Below are the code and all the weights of a small trained network. Each question names an input and a target symbol and asks about switching units off, where a switched-off unit gives its printed mean instead of its output.

import numpy as np


def w(rows, s, z=0):
    codes = np.array(rows[::2]) - 128.0
    scale = np.full(codes.shape[1], s)
    scale[-1] = z or s
    return codes * scale


def norm(h):
    return h / np.sqrt((h * h).mean(-1, keepdims=True) + 1e-5)


def f(y):
    return y / 2 * (1 + np.tanh(0.7978845608 * (y + 0.044715 * y**3)))


def softmax(a):
    e = np.exp(a - a.max(-1, keepdims=True))
    return e / e.sum(-1, keepdims=True)


def log_softmax(a):
    a = a - a.max(-1, keepdims=True)
    return a - np.log(np.exp(a).sum(-1, keepdims=True))


def net(x, mask):
    ids = ['αδθλπτ'.index(c) for c in x.split()]
    T = len(ids)
    res = E[ids] + P[:T]
    u = 0
    for l in range(3):
        q, k, v = (norm(res) @ M[l].T for M in (Q, K, V))
        z = softmax(np.where(np.tri(T) > 0, q @ k.T / 4**0.5, -1e9)) @ v
        res = res + np.where(mask[u], z, O[l][:, -1]) @ O[l][:, :-1]
        u += 1
        y = f(norm(res) @ A[l][:, :-1].T + A[l][:, -1])
        res = res + np.where(mask[u : u + 4], y, B[l][:, -1]) @ B[l][:, :-1]
        u += 4
    return log_softmax(norm(res)[-1] @ U[:, :-1].T + U[:, -1])


Q, K, V, O, A, B = {}, {}, {}, {}, {}, {}
E = w([
[151,80,118,82,200,80,217,55],'α',
[184,130,79,121,164,62,66,132],'δ',
[252,139,140,108,83,114,92,124],'θ',
[247,206,182,253,53,217,118,164],'λ',
[176,130,63,167,254,135,101,170],'π',
[202,120,146,90,99,187,76,115],'τ',
],0.017)
P = w([
[227,1,15,167,164,136,122,115],'0',
[156,90,144,47,85,174,214,215],'1',
[134,124,166,111,140,135,171,161],'2',
[110,131,214,154,140,118,147,149],'3',
[83,129,216,155,153,123,136,147],'4',
[109,121,177,150,120,129,158,143],'5',
[79,123,154,136,182,102,130,142],'6',
[67,97,108,113,152,146,150,141],'7',
[77,111,101,132,115,118,159,136],'8',
[68,117,126,147,126,98,141,138],'9',
],0.009)
Q[0] = w([
[71,87,166,129,51,105,108,79],'L0H0',
[202,77,86,114,71,207,128,101],'L0H0',
[179,194,102,73,68,99,69,119],'L0H0',
[255,79,179,78,89,241,157,104],'L0H0',
],0.0065)
K[0] = w([
[134,254,149,104,156,106,125,191],'L0H0',
[88,121,175,191,196,161,114,90],'L0H0',
[162,205,139,110,96,114,56,148],'L0H0',
[167,123,133,106,79,162,112,125],'L0H0',
],0.0075)
V[0] = w([
[25,55,187,47,189,63,149,106],'L0H0',
[111,68,134,142,110,91,26,254],'L0H0',
[64,182,151,180,138,137,152,107],'L0H0',
[139,193,7,114,97,237,126,180],'L0H0',
],0.0074)
O[0] = w([
[117,154,134,149,7,138,189,137,1],'L0H0',
[184,128,65,82,180,194,52,63,150],'L0H0',
[100,98,137,255,134,66,183,124,52],'L0H0',
[85,125,174,193,213,179,136,101,156],'L0H0',
],0.0074,0.0096)
A[0] = w([
[189,92,162,215,143,75,156,114,190],'L0N0',
[119,78,147,255,122,169,77,117,254],'L0N1',
[129,119,122,121,221,116,144,202,168],'L0N2',
[215,153,38,178,145,102,148,114,95],'L0N3',
],0.0071,0.00074)
B[0] = w([
[138,146,26,76,186,161,165,142,167],'L0N0',
[129,129,58,57,173,131,131,131,209],'L0N1',
[83,101,230,146,71,157,204,194,253],'L0N2',
[150,99,116,153,139,250,169,132,217],'L0N3',
],0.012,0.0044)
Q[1] = w([
[148,194,45,138,2,74,108,75],'L1H0',
[53,104,142,119,12,50,188,107],'L1H0',
[106,85,123,77,213,94,79,46],'L1H0',
[153,67,188,53,134,214,138,134],'L1H0',
],0.0082)
K[1] = w([
[228,94,3,173,135,201,48,169],'L1H0',
[145,94,151,148,135,129,10,224],'L1H0',
[212,100,102,146,144,75,141,47],'L1H0',
[43,100,88,75,123,37,190,97],'L1H0',
],0.007)
V[1] = w([
[142,94,127,114,113,143,159,90],'L1H0',
[94,88,120,63,138,120,164,110],'L1H0',
[116,145,164,92,132,146,118,249],'L1H0',
[103,134,146,49,139,109,142,130],'L1H0',
],0.011)
O[1] = w([
[130,125,239,225,99,78,144,99,196],'L1H0',
[140,128,213,117,198,111,85,76,239],'L1H0',
[148,170,189,111,2,8,174,160,254],'L1H0',
[218,147,173,73,201,61,191,185,222],'L1H0',
],0.0088,0.0055)
A[1] = w([
[129,69,144,141,167,39,184,165,252],'L1N0',
[56,200,124,248,112,136,238,210,67],'L1N1',
[58,3,178,135,178,208,109,115,153],'L1N2',
[129,144,51,111,166,157,97,198,121],'L1N3',
],0.0074,0.0014)
B[1] = w([
[209,139,149,118,79,181,132,147,255],'L1N0',
[90,156,48,126,145,3,179,98,170],'L1N1',
[198,114,139,167,89,76,130,141,178],'L1N2',
[56,123,175,102,140,113,125,119,193],'L1N3',
],0.015,0.0041)
Q[2] = w([
[168,76,55,74,205,84,148,101],'L2H0',
[255,236,239,70,106,172,130,42],'L2H0',
[128,94,174,188,81,105,165,92],'L2H0',
[88,170,62,194,48,169,76,103],'L2H0',
],0.0071)
K[2] = w([
[77,141,205,6,16,54,186,158],'L2H0',
[137,72,180,133,94,180,154,2],'L2H0',
[125,182,93,170,118,179,115,33],'L2H0',
[181,83,160,83,175,172,29,144],'L2H0',
],0.007)
V[2] = w([
[58,89,53,170,121,214,168,155],'L2H0',
[226,181,72,31,75,87,246,112],'L2H0',
[252,80,2,114,116,137,50,158],'L2H0',
[141,185,198,127,144,183,184,144],'L2H0',
],0.0071)
O[2] = w([
[224,101,148,73,51,132,95,235,1],'L2H0',
[64,201,2,52,48,114,129,76,247],'L2H0',
[224,56,78,136,115,33,11,180,207],'L2H0',
[96,69,79,148,90,97,112,17,228],'L2H0',
],0.0087,0.0073)
A[2] = w([
[226,158,74,43,136,107,109,153,202],'L2N0',
[90,96,26,204,236,73,3,78,248],'L2N1',
[190,192,137,169,219,79,138,97,129],'L2N2',
[112,169,19,77,114,71,135,36,143],'L2N3',
],0.0065,0.0015)
B[2] = w([
[177,1,78,88,7,53,59,193,247],'L2N0',
[43,202,178,82,108,119,191,131,246],'L2N1',
[146,72,90,154,17,224,107,82,222],'L2N2',
[111,37,49,82,115,125,6,111,254],'L2N3',
],0.0076,0.007)
U = w([
[234,70,60,119,141,128,92,179,101],'α',
[77,66,71,69,59,142,96,114,10],'δ',
[3,87,86,67,246,78,87,91,203],'θ',
[162,119,131,128,178,173,154,76,121],'λ',
[147,152,102,182,112,127,180,80,127],'π',
[92,111,195,159,182,88,123,46,219],'τ',
],0.0079,0.0013)

Each question gives the input, a string of symbols that net reads in full, and the target symbol t.
The units are the heads (4 rows each of Q, K, V and O) and the neurons (one row each of A and B). Each row of codes is followed by its name. A weight is (code - 128) times the scale printed after its matrix; where a second scale follows, it is the last column's (O, A, B and U).
mask holds one flag per unit, layer by layer, with each layer's heads first. A switched-off unit (its flag False) gives its mean, the last column of its rows in O or B, instead of its output. The means were averaged over made-up inputs and are rounded, as every weight is.
A unit's drop is (log p(t) with every unit on - log p(t) with that unit switched off) / (log p(t) with every unit on - log p(t) with every unit switched off).
The circuit of an input: a set's keep is (log p(t) with only the set's units on - log p(t) with every unit switched off) / (log p(t) with every unit on - log p(t) with every unit switched off). Starting from the 12 units with the biggest drops (on a tie, the unit counted first), units are removed one at a time, each time the one whose removal leaves the highest keep (on an exact tie, the one counted first), for as long as the keep stays at least 0.8.
units of the circuit, in order: the units of the circuit, biggest drop first
most important unit: the unit with the biggest drop
top k neurons: the k neurons with the biggest drops, biggest first
k most important neurons of layer l: the k neurons of layer l with the biggest drops, biggest first
input λ τ λ λ λ δ τ λ τ τ, target θ: units of the circuit, in order -> L1N0, L0H0
input τ λ λ π π, target δ: top 3 neurons -> L0N2, L1N0, L1N1
input τ α τ δ τ π, target τ: units of the circuit, in order -> L1H0, L0N2
input τ α λ π, target τ: units of the circuit, in order -> L1H0
input λ δ λ τ, target α: units of the circuit, in order -> L1H0, L2H0
input τ λ λ τ π, target α: units of the circuit, in order -> L0N2, L1N0
input θ δ δ θ λ α τ λ τ θ, target τ: units of the circuit, in order -> L1H0, L2H0
input λ θ λ, target δ: 3 most important neurons of layer 1 -> L1N0, L1N1, L1N3
input τ λ π π δ, target α: top 2 neurons -> L0N2, L0N1
input τ δ λ τ δ λ, target δ: top 3 neurons -> L0N1, L1N0, L0N0
input τ λ π τ π λ τ δ, target α: top 2 neurons -> L0N2, L1N0
input π λ π, target δ: top 3 neurons -> L1N1, L0N2, L1N0
input τ λ α π δ θ τ δ π π, target π: 2 most important neurons of layer 0 -> L0N2, L0N3
input α τ δ, target τ: 2 most important neurons of layer 1 -> L1N1, L1N0
input π π λ π τ, target α: top 2 neurons -> L0N0, L1N1
input τ θ λ π λ λ τ α δ α, target δ: most important neuron of layer 1 -> L1N0
input τ δ λ θ λ α, target λ: top 2 neurons -> L1N0, L1N1
input θ τ λ δ τ λ λ, target θ: 3 most important neurons of layer 1 -> L1N0, L1N3, L1N2
input δ λ λ λ, target θ: top 2 neurons -> L1N3, L1N0
input τ λ τ δ δ λ τ λ τ, target θ: most important unit -> L0N3
input α λ π τ τ, target τ: 2 most important neurons of layer 1 -> L1N0, L1N2
input α π δ π λ τ τ α, target δ: 3 most important neurons of layer 1 -> L1N0, L1N2, L1N3
input α λ δ τ θ λ, target τ: top 2 neurons -> L1N0, L2N1
input θ λ λ δ θ δ π, target α: top 4 neurons -> L0N2, L1N0, L2N1, L1N2
input π π α θ λ, target λ: top 2 neurons -> L1N1, L2N2
input τ λ α θ δ, target τ: 2 most important neurons of layer 0 -> L0N1, L0N0
